Below is a small trained network, with its code and all its weights. Each question gives an input and a target symbol and asks what happens when units are switched off, that is, made to give their printed mean instead of their output.

import numpy as np


def w(rows, s, z=0):
    codes = np.array(rows[::2]) - 128.0
    scale = np.full(codes.shape[1], s)
    scale[-1] = z or s
    return codes * scale


def f(y):
    return y / 2 * (1 + np.tanh(0.7978845608 * (y + 0.044715 * y**3)))


def softmax(a):
    e = np.exp(a - a.max(-1, keepdims=True))
    return e / e.sum(-1, keepdims=True)


def log_softmax(a):
    a = a - a.max(-1, keepdims=True)
    return a - np.log(np.exp(a).sum(-1, keepdims=True))


def net(x, mask):
    ids = ['θμξπτψ'.index(c) for c in x.split()]
    T = len(ids)
    res = E[ids] + P[:T]
    r = res
    for j in range(3):
        rows = slice(3 * j, 3 * j + 3)
        q, k, v = (r @ M[0][rows].T for M in (Q, K, V))
        z = softmax(np.where(np.tri(T) > 0, q @ k.T / 3**0.5, -1e9)) @ v
        o = O[0][rows]
        res = res + np.where(mask[j], z, o[:, -1]) @ o[:, :-1]
    y = f(res @ A[0][:, :-1].T + A[0][:, -1])
    res = res + np.where(mask[3:11], y, B[0][:, -1]) @ B[0][:, :-1]
    return log_softmax(res[-1] @ U[:, :-1].T + U[:, -1])


Q, K, V, O, A, B = {}, {}, {}, {}, {}, {}
E = w([
[110,105,175,58,246],'θ',
[98,195,160,134,145],'μ',
[53,190,164,121,118],'ξ',
[4,83,176,134,106],'π',
[104,47,184,224,193],'τ',
[101,128,124,188,110],'ψ',
],0.017)
P = w([
[227,130,200,61,106],'0',
[102,144,235,118,104],'1',
[97,137,214,127,114],'2',
[89,152,185,140,123],'3',
[84,145,162,145,136],'4',
[79,142,137,151,145],'5',
[72,141,116,162,154],'6',
[62,135,94,168,164],'7',
[66,134,70,181,174],'8',
[61,126,46,193,188],'9',
[53,133,30,196,201],'10',
[39,124,2,193,204],'11',
],0.0097)
Q[0] = w([
[160,178,83,119,75],'H0',
[14,184,180,249,130],'H0',
[167,95,102,9,189],'H0',
[146,97,136,37,196],'H1',
[216,58,109,59,107],'H1',
[110,174,184,180,193],'H1',
[191,70,86,121,104],'H2',
[83,174,158,210,105],'H2',
[178,148,87,131,140],'H2',
],0.017)
K[0] = w([
[54,118,245,118,132],'H0',
[87,100,9,151,154],'H0',
[221,154,209,74,126],'H0',
[244,126,178,94,172],'H1',
[148,115,215,109,133],'H1',
[155,139,49,172,123],'H1',
[200,136,212,138,67],'H2',
[117,115,24,205,142],'H2',
[125,128,172,92,93],'H2',
],0.013)
V[0] = w([
[149,88,111,99,189],'H0',
[104,153,131,69,190],'H0',
[86,4,135,175,153],'H0',
[165,199,114,90,66],'H1',
[160,125,77,193,99],'H1',
[160,145,159,123,201],'H1',
[163,53,182,186,133],'H2',
[174,107,90,137,169],'H2',
[119,195,149,94,98],'H2',
],0.014)
O[0] = w([
[202,115,147,147,119,62],'H0',
[167,254,221,152,139,166],'H0',
[211,37,201,53,120,254],'H0',
[163,63,63,177,167,42],'H1',
[115,126,55,108,30,26],'H1',
[159,190,151,229,121,136],'H1',
[136,47,10,175,169,150],'H2',
[113,177,117,209,129,24],'H2',
[130,132,117,72,34,131],'H2',
],0.0093,0.0086)
A[0] = w([
[130,18,137,140,181,160],'N0',
[108,61,88,93,107,136],'N1',
[119,183,90,254,128,124],'N2',
[131,136,159,180,204,2],'N3',
[85,198,144,183,121,135],'N4',
[130,128,80,89,177,184],'N5',
[157,158,177,77,77,197],'N6',
[27,136,89,108,203,143],'N7',
],0.01,0.0042)
B[0] = w([
[133,208,130,120,148,249],'N0',
[127,102,112,146,67,186],'N1',
[70,18,128,248,146,162],'N2',
[51,121,1,104,82,189],'N3',
[82,190,85,100,72,205],'N4',
[186,86,142,180,138,140],'N5',
[162,64,172,163,51,223],'N6',
[195,65,74,85,152,199],'N7',
],0.009,0.017)
U = w([
[56,144,106,97,159,1],'θ',
[149,250,100,64,92,141],'μ',
[106,134,155,226,115,124],'ξ',
[172,50,24,143,23,153],'π',
[97,93,226,197,148,135],'τ',
[131,178,144,118,254,219],'ψ',
],0.0065,0.0063)

Each question gives the input, a string of symbols that net reads in full, and the target symbol t.
The units are the heads (3 rows each of Q, K, V and O) and the neurons (one row each of A and B). Each row of codes is followed by its name. A weight is (code - 128) times the scale printed after its matrix; where a second scale follows, it is the last column's (O, A, B and U).
mask holds one flag per unit, heads first, then neurons. A switched-off unit (its flag False) gives its mean, the last column of its rows in O or B, instead of its output. The means were averaged over made-up inputs and are rounded, as every weight is.
A unit's drop is (log p(t) with every unit on - log p(t) with that unit switched off) / (log p(t) with every unit on - log p(t) with every unit switched off).
The circuit of an input: a set's keep is (log p(t) with only the set's units on - log p(t) with every unit switched off) / (log p(t) with every unit on - log p(t) with every unit switched off). Starting from all 11 units, units are removed one at a time, each time the one whose removal leaves the highest keep (on an exact tie, the one counted first), for as long as the keep stays at least 0.8.
units of the circuit, in order: the units of the circuit, biggest drop first
unit that matters most: the unit with the biggest drop
k most important neurons: the k neurons with the biggest drops, biggest first
which heads matter: for each layer, one digit per head in row order, 1 if its drop is at least 0.15 and else 0, layers parted by /
input τ μ π ξ μ π ξ ψ θ, target τ: unit that matters most => H1
input π ξ ξ, target τ: which heads matter => 011
input ξ ξ π ξ ξ, target τ: units of the circuit, in order => [H2 N6 N3 N4]
input π ξ μ π ξ θ, target μ: 2 most important neurons => [N3 N4]
input π ξ π ξ ξ π π π, target τ: which heads matter => 100
input ψ ψ π θ τ ξ π θ ξ μ, target μ: units of the circuit, in order => [H2 N2]
input ξ θ ψ π θ ψ τ τ π ξ, target ψ: units of the circuit, in order => [H2 N6]
input ξ ξ π ξ θ π π ψ τ, target π: 2 most important neurons => [N1 N7]
input τ ξ θ ψ π ψ π θ π θ μ, target τ: units of the circuit, in order => [H0 N0 N4 H2]
input π τ ξ, target ψ: units of the circuit, in order => [H2 N6 H1]
input ξ π ξ μ ξ μ τ π ξ π, target τ: units of the circuit, in order => [H0 N3]
input μ θ π θ ξ ξ ξ θ ξ ψ ψ θ, target π: 4 most important neurons => [N7 N3 N2 N0]
input ξ τ ξ ξ π μ ψ π, target π: units of the circuit, in order => [H1 H0]
input μ π ξ ξ θ, target π: 2 most important neurons => [N3 N7]
input τ ξ ψ μ ξ π θ ξ μ θ θ, target τ: units of the circuit, in order => [H0 H1 N6]
input ξ τ ξ τ π, target ψ: units of the circuit, in order => [H2 N0 N6]
input θ ξ ξ μ ξ ψ π μ, target π: units of the circuit, in order => [H1]
input π ψ μ θ θ θ μ, target ξ: units of the circuit, in order => [N2 H0]
input ξ θ μ ξ π τ μ, target ψ: which heads matter => 101
input π ξ ψ μ, target π: units of the circuit, in order => [H1 N0]
input μ ψ ξ π ξ μ, target τ: which heads matter => 001
input ξ μ θ θ ξ τ θ μ μ μ, target ξ: 3 most important neurons => [N2 N0 N3]
input θ ψ ξ τ μ, target ψ: which heads matter => 001
input μ π π ψ μ ξ ξ μ, target μ: unit that matters most => H0
